Here is a tiny trained network, its code and every weight. The questions are about switching its units off for an input and a class, where a switched-off unit gives its printed mean instead of its output.

import numpy as np


def w(rows, s, z=0):
    codes = np.array(rows[::2]) - 128.0
    scale = np.full(codes.shape[1], s)
    scale[-1] = z or s
    return codes * scale


def f(y):
    return np.maximum(y, 0)


def log_softmax(a):
    a = a - a.max(-1, keepdims=True)
    return a - np.log(np.exp(a).sum(-1, keepdims=True))


def net(x, mask):
    res = np.array(x, float).reshape(1, 8) / 4 @ E
    y = f(res @ A[0][:, :-1].T + A[0][:, -1])
    res = res + np.where(mask, y, B[0][:, -1]) @ B[0][:, :-1]
    return log_softmax(res[-1] @ U[:, :-1].T + U[:, -1])


A, B = {}, {}
E = w([
[128,234,82,166,50,153],'x0',
[255,97,104,124,114,158],'x1',
[134,164,25,124,229,116],'x2',
[101,95,67,44,69,106],'x3',
[127,130,131,124,130,134],'x4',
[126,129,129,127,127,132],'x5',
[180,202,179,59,142,70],'x6',
[128,127,128,131,128,125],'x7',
],0.011)
A[0] = w([
[133,128,179,133,45,132,81],'N1',
[101,81,99,184,124,171,73],'N2',
[116,135,169,110,83,160,93],'N3',
[109,153,119,134,119,145,67],'N4',
[128,95,210,117,69,120,70],'N5',
[87,93,102,172,122,169,62],'N6',
[124,103,85,69,72,121,66],'N7',
[139,142,63,116,194,100,52],'N8',
[247,82,91,138,119,142,87],'N9',
[111,126,83,83,76,136,85],'N10',
[120,55,151,100,206,126,48],'N11',
[163,132,215,215,171,138,79],'N12',
[128,144,70,110,174,123,19],'N13',
[119,80,106,173,136,129,91],'N14',
[158,192,172,68,134,57,47],'N15',
[181,113,115,123,119,169,56],'N16',
[97,68,79,182,100,177,84],'N17',
[124,80,145,101,167,123,5],'N18',
[141,138,153,177,147,123,57],'N19',
[127,185,50,122,174,134,84],'N20',
[152,185,154,223,162,175,83],'N21',
[155,128,101,136,106,131,71],'N22',
[123,114,95,99,108,117,67],'N23',
[128,226,80,167,65,171,29],'N24',
[196,123,108,111,112,174,64],'N25',
[120,112,82,76,87,107,51],'N26',
[129,109,167,134,89,145,25],'N27',
[39,150,136,126,142,97,39],'N28',
],0.013,0.016)
B[0] = w([
[138,100,95,185,184,162,207],'N1',
[172,168,161,107,167,119,207],'N2',
[137,118,110,159,154,137,177],'N3',
[125,125,151,133,135,95,135],'N4',
[143,105,100,181,170,143,211],'N5',
[157,170,156,123,154,123,187],'N6',
[103,109,95,83,183,113,188],'N7',
[139,99,103,180,164,180,192],'N8',
[57,166,171,147,115,124,255],'N9',
[122,118,105,90,150,125,184],'N10',
[155,90,139,145,30,45,213],'N11',
[108,105,77,75,137,116,226],'N12',
[132,93,112,167,166,171,152],'N13',
[159,162,139,115,135,122,181],'N14',
[190,189,170,109,151,163,200],'N15',
[87,150,147,130,131,106,156],'N16',
[178,180,156,110,153,146,246],'N17',
[149,109,145,154,64,56,142],'N18',
[129,118,120,96,172,113,140],'N19',
[137,89,116,182,142,173,218],'N20',
[98,101,83,66,156,124,219],'N21',
[111,124,146,134,150,94,139],'N22',
[130,119,127,102,161,104,146],'N23',
[169,55,176,128,57,6,205],'N24',
[75,159,158,152,147,104,173],'N25',
[119,117,109,91,177,95,168],'N26',
[129,111,101,170,173,159,142],'N27',
[61,166,185,157,124,125,175],'N28',
],0.014,0.0089)
U = w([
[138,95,99,206,149,161,102],'0',
[156,90,138,138,74,68,120],'1',
[189,204,146,104,141,146,91],'2',
[75,106,76,48,147,124,86],'3',
[9,177,165,172,117,123,109],'4',
[122,133,113,133,101,151,254],'5',
],0.013,0.023)

Each question gives the input, the list of numbers given to net, and the class t.
The units are the neurons (one row each of A and B). Each row of codes is followed by its name. A weight is (code - 128) times the scale printed after its matrix; where a second scale follows, it is the last column's (A, B and U).
mask holds one flag per neuron, in row order. A switched-off neuron (its flag False) gives its mean, the last column of its row in B, instead of its output. The means were averaged over made-up inputs and are rounded, as every weight is.
A unit's drop is (log p(t) with every unit on - log p(t) with that unit switched off) / (log p(t) with every unit on - log p(t) with every unit switched off).
The circuit of an input: a set's keep is (log p(t) with only the set's units on - log p(t) with every unit switched off) / (log p(t) with every unit on - log p(t) with every unit switched off). Starting from the 12 units with the biggest drops (on a tie, the unit counted first), units are removed one at a time, each time the one whose removal leaves the highest keep (on an exact tie, the one counted first), for as long as the keep stays at least 0.8.
circuit, biggest first: the units of the circuit, biggest drop first
unit that matters most: the unit with the biggest drop
k most important neurons: the k neurons with the biggest drops, biggest first
drop of u: that unit's drop, to one decimal
input [6,-8,-6,8,-7,7,-7,-4], class 3: circuit, biggest first => [N10]
input [-5,6,2,2,4,1,-5,7], class 4: 2 most important neurons => [N9; N24]
input [7,-5,-1,-8,6,-1,5,4], class 3: 2 most important neurons => [N21; N12]
input [5,7,-7,-4,3,5,-3,7], class 0: 2 most important neurons => [N1; N5]
input [-2,-8,-1,1,-3,2,-8,2], class 2: circuit, biggest first => [N17; N2]
input [2,-6,3,-6,-3,3,1,-6], class 3: 3 most important neurons => [N21; N9; N12]
input [6,6,-7,-8,0,-6,1,-8], class 3: circuit, biggest first => [N21; N12]
input [-6,6,4,4,1,-5,-8,5], class 2: 2 most important neurons => [N17; N2]
input [-8,-1,8,8,1,6,3,-7], class 0: 2 most important neurons => [N8; N13]
input [4,-1,-3,0,7,4,1,5], class 1: circuit, biggest first => [N24; N9]
input [2,8,-6,-6,-2,-8,2,6], class 4: 2 most important neurons => [N9; N25]
input [-7,-8,6,3,5,4,-7,0], class 4: 2 most important neurons => [N28; N24]
input [3,8,7,4,-7,7,2,-2], class 4: 2 most important neurons => [N9; N25]
input [5,4,-8,1,3,-8,5,7], class 0: circuit, biggest first => [N1]
input [-7,-4,3,-6,1,-2,-8,4], class 2: circuit, biggest first => [N2; N17]
input [-2,-4,3,2,1,6,6,-8], class 2: 2 most important neurons => [N15; N9]
input [5,-6,3,-2,-5,7,-8,-4], class 2: circuit, biggest first => [N17; N2]
input [7,6,8,3,6,5,4,5], class 0: 2 most important neurons => [N20; N8]
input [2,-7,-4,-7,-4,-4,6,5], class 3: 3 most important neurons => [N12; N21; N9]
input [-7,8,-8,-7,-1,1,6,-5], class 0: unit that matters most => N5
input [-2,-3,7,-6,-1,-1,3,4], class 0: 2 most important neurons => [N8; N20]
input [8,-5,2,5,-3,-3,-1,-4], class 1: drop of N24 => 1.1
input [-6,2,3,-4,1,2,3,5], class 1: drop of N11 => 0.7
input [3,1,3,5,7,3,-8,-8], class 2: drop of N17 => 0.1
